B, the same points measured another way; then each row and its match in B
In the rows, zero is written as 128.
B:
1: [ 59 111 186  73 196  35 122 144  99 200 154  95  66 202 176]
2: [155 110 150 121 115 109 126 163 125 115 126 134 121 128 113]
3: [123 107 172 103 158  72 117 156 113 165 136 112  90 168 147]
4: [159 105 141 150 101 135 126 143 146 115 110 137 147 122 120]
5: [102 116 191  92 170  44 124 180  89 171 149 126  62 179 144]
6: [181 123 146 138  79 128 127 176 116  95 129 153 122 119 100]
7: [ 84 106 183  85 189  43 121 138  92 200 149 109  66 193 164]
8: [143 101 149 135 145 112 127 135 140 152 116 122 130 141 144]
9: [137  98 153 120 103 115 133 168 125 113 125 133 117 133 115]
10: [107 112 163 104 150  77 126 155 112 156 141 123  86 171 137]
11: [111 110 178  95 175  55 129 155  97 169 139 117  83 172 154]
12: [142  78 153 133 121 124 120 138 131 132 111 123 147 133 134]
13: [109 100 152 111 161  88 120 128 123 171 127 106 108 149 150]
14: [203 108 121 163  79 169 130 156 141  87 122 143 164  81  93]
15: [155 108 146 141 105 126 134 157 126 120 119 137 132 122 116]
16: [ 99 105 168  98 191  65 124 130 107 186 134 105  88 176 166]
17: [178 109 147 141  81 136 130 171 126  92 129 145 132 114 103]
18: [104  96 174 104 176  68 121 141 104 186 134 115  97 181 164]
19: [104 108 186  94 164  53 127 169  92 168 155 120  77 177 138]
20: [133 111 152 129 148  99 128 137 134 154 129 120 115 147 144]
21: [108  97 164 107 167  77 118 145 123 162 123 116  96 158 137]
22: [140 105 177 103 136  85 121 172 103 147 126 126  94 158 121]
23: [141 109 169 102 132  80 129 167 102 146 138 130  96 160 129]
24: [104 104 172 101 171  75 123 142 110 168 128 109 102 168 153]
25: [130 103 161 120 111 115 124 157 131 123 129 130 111 145 126]
26: [108 127 185  93 151  49 127 177  91 152 152 124  66 183 133]
27: [130 103 164 112 122  89 131 170 108 133 131 129 106 162 135]
28: [ 98 117 184  91 178  48 138 152  94 178 146 111  74 190 156]
29: [129 105 142 131 119 123 126 150 136 133 120 131 131 135 130]
30: [135 111 167 112 102  92 126 168 111 119 139 137 103 147 117]
31: [ 75 111 183  82 181  48 126 149  88 195 144 105  65 200 156]
32: [110 105 174 107 173  74 118 145 110 179 123 107  96 165 153]
33: [198 109 129 152  87 152 133 158 137  97 121 149 148 103 113]
34: [148 112 165 112 159  74 129 159 103 153 139 122 101 160 136]
35: [149  87 124 153 108 155 114 117 150 138  89 118 163 128 121]
36: [ 84 119 177  93 176  55 124 149  97 189 141 111  83 188 156]
37: [133 114 176  93 145  67 125 177  86 144 147 128  82 166 134]
38: [113  93 151 131 137 108 121 134 133 153 115 114 127 147 142]
39: [140 115 159 112 107 100 122 178 114 124 126 136 108 141 121]
40: [ 62 124 189  72 192  29 127 150  87 195 156 104  56 196 164]
41: [107 109 167 110 135  92 119 162 115 142 131 123  99 159 129]
42: [ 44 109 187  79 193  31 123 138  93 209 151 102  64 205 178]
43: [127 104 156 113 131  93 122 158 109 147 127 125 108 156 132]
44: [124 102 164 128 154  91 116 142 123 171 123 120 100 158 150]
45: [129 102 156 123 130  99 119 156 124 146 132 127 113 150 132]
46: [130 116 170 115 167  74 123 154 110 155 133 122  94 164 148]
47: [139 107 158 120 132  94 127 167 111 138 127 129 113 151 137]
48: [102 109 170  92 174  60 128 153 102 167 138 112  84 174 145]
49: [160 108 137 147 101 133 131 156 139 107 127 143 132 118 116]
50: [126 102 153 129 144 105 128 141 132 157 112 125 124 143 136]
51: [ 94 125 178  94 182  45 121 157  90 193 143 105  77 190 165]
52: [120  90 146 143 131 125 121 121 149 141 102 117 153 133 134]
53: [162  98 144 144  90 146 128 151 131  98 113 135 143 117 106]
54: [136 105 169 112 124  84 124 180 104 135 135 134  99 160 112]
55: [ 82 103 171  94 193  60 133 126 116 191 121  98  98 170 173]
56: [162 101 133 146 107 147 126 145 152 106 116 132 145 108 121]
57: [157 102 150 128 113 117 117 158 131 119 118 125 129 136 125]
58: [146 107 163 126 110 106 131 179 125 121 123 133 120 114 125]
59: [121 114 177 104 160  78 123 163 103 164 134 125  91 164 142]
60: [135 100 158 115 113  99 122 165 116 131 122 125 116 148 131]

[148 122 123 156 167 130 141 154 120 112 133  65 127 145 144 117 167 132]
58
[149 120 116 180 178 122 179 175 102  83 140  87 128 152 150 110 119 132]
6
[131 143 149 120 133 129  71 118 149 181  90 109 121  66 130 131 168 131]
13
[168 106 109 148 178 145 173 155 115  73 154  46 145 170 146 122  77 125]
14
[152 135 142 137 138 126  90 131 139 169 101 102 125  92 133 130 150 129]
20
[128 142 141 168 169 104 122 165 111 134 106 129 114  91 140 105 166 135]
23
[116 168 161 151 135 107  65 140 137 201  85 177 106  38 125 119 209 133]
51
[141 138 136 135 144 130  87 120 140 155 104  84 130  98 136 137 143 130]
50
[101 159 164 153 139 100  54 151 129 201  82 192  98  50 125 114 216 135]
7
[ 90 165 169 148 122 100  39 134 136 207  73 197  98  38 123 115 234 133]
1
[127 141 143 163 161 112 104 152 120 155 100 141 115  85 137 113 168 133]
34
[140 125 131 152 147 133 110 145 134 130 114  83 132 114 139 128 128 131]
29
[125 141 147 139 152 106  88 136 133 169  98 129 115  83 133 120 174 132]
46
[117 149 159 147 135 113  62 131 138 194  90 149 117  59 128 120 189 132]
18
[125 146 152 135 135 124  67 127 147 193  92 127 118  54 129 132 180 132]
32
[108 152 157 176 160  98 103 166 111 166  87 167 103  69 132  99 204 137]
19
[124 142 152 144 145 119  88 137 136 174  88 124 113  72 132 122 169 133]
21
[154 113 117 159 160 134 147 150 120  97 132  68 134 134 143 121  99 129]
53
[114 153 159 151 147 107  86 145 126 174  90 159 108  64 128 113 194 133]
48
[155 112 118 146 151 140 133 134 129 109 125  67 138 140 145 134 109 128]
56
[125 139 138 177 172 103 133 171 101 127 108 120 112 104 140 101 153 134]
54
[163 116 124 113 129 154  80 101 165 140 124  40 148  76 136 158  75 125]
35
[125 135 132 177 164 108 117 170 107 122 113 118 119 112 139 104 155 137]
27
[161 114 119 146 152 141 133 134 135 114 123  55 141 131 140 134 107 128]
4
[138 127 137 134 136 133  75 125 145 159 107  89 128  91 134 134 142 129]
38
[139 125 127 165 165 119 132 164 110 109 115  92 122 126 143 114 137 133]
9
[141 126 123 161 168 115 144 154 114 106 119  91 125 122 142 114 133 133]
2
[107 157 154 188 173  86 128 187  95 149  88 173  99  86 132  85 204 138]
26
[153 123 131 115 130 147  79 102 158 146 115  50 140  96 133 149 119 127]
52
[114 154 158 155 155 103  87 153 120 171  89 159 104  68 128 108 202 135]
11
[150 133 137 130 139 140  86 119 146 160 111  83 132  98 136 145 137 130]
8
[132 144 141 139 141 126  81 128 141 180 101 115 117  84 131 128 150 131]
44
[ 92 170 170 154 116 103  36 135 140 214  71 201  95  32 121 118 234 136]
42
[119 151 146 164 150 110 106 156 114 160  97 143 111  89 133 116 177 134]
10
[127 150 160 121 113 133  41 107 159 206  91 139 121  51 124 141 226 129]
55
[151 118 113 170 180 119 175 177  99  79 133  79 129 149 146 105 111 131]
17
[133 134 136 159 152 118 110 148 121 130 111 116 120  95 138 118 158 133]
43
[103 160 158 177 166  94 110 176 103 170  92 171  97  76 135  92 213 136]
5
[147 122 130 145 152 137  84 134 130 130 118  78 134 108 140 130 125 131]
12
[126 137 136 153 154 123 107 145 131 136 106 103 123 101 138 122 150 132]
45
[133 129 131 170 165 118 124 164 109 119 115 100 127 113 139 110 142 134]
60
[124 146 154 139 134 120  74 124 148 185  93 137 121  60 129 117 186 131]
24
[122 155 159 131 128 121  52 122 144 200  87 148 115  46 127 127 194 131]
16
[144 127 120 157 160 129 122 143 119 124 111  92 129 109 143 122 126 132]
57
[150 123 119 159 161 129 145 153 118 103 117  82 134 143 144 120 117 132]
49
[137 127 129 170 164 115 131 162 109 121 102  96 121 122 141 104 138 134]
25
[112 163 160 148 130 110  70 142 137 193  83 167 107  48 126 118 199 133]
36
[119 146 152 156 156 108  99 151 122 171  97 140 114  80 133 112 174 134]
59
[123 139 137 171 169 106 127 157 103 140 108 120 115  87 140 112 164 135]
22
[117 147 145 180 175  97 126 178 103 139 103 145 111  91 137  95 182 137]
37
[127 136 142 167 152 111 128 156 116 140 101 115 117  90 138 109 169 133]
41
[105 158 165 167 142 102  78 146 128 187  86 187 102  54 127 110 202 134]
28
[123 147 146 156 151 110  89 147 126 167  96 139 111  78 133 112 181 134]
3
[ 92 164 171 165 133  93  64 153 124 207  74 206  93  50 124 102 237 137]
40
[166 110 114 168 174 135 163 159 114  96 137  70 139 161 144 119  87 127]
33
[ 97 165 169 157 135  98  63 149 129 196  79 190  97  42 125 106 209 135]
31
[150 120 127 158 159 129 138 146 125 114 129  73 135 130 141 125 116 130]
15
[130 141 134 162 162 116 123 157 115 130 113 113 124 107 140 109 158 135]
47
[130 129 129 178 166 108 142 167 104 114 121 109 121 127 143 106 146 135]
39
[132 131 128 176 170 106 143 181  97 109 112 116 117 117 142 100 155 135]
30
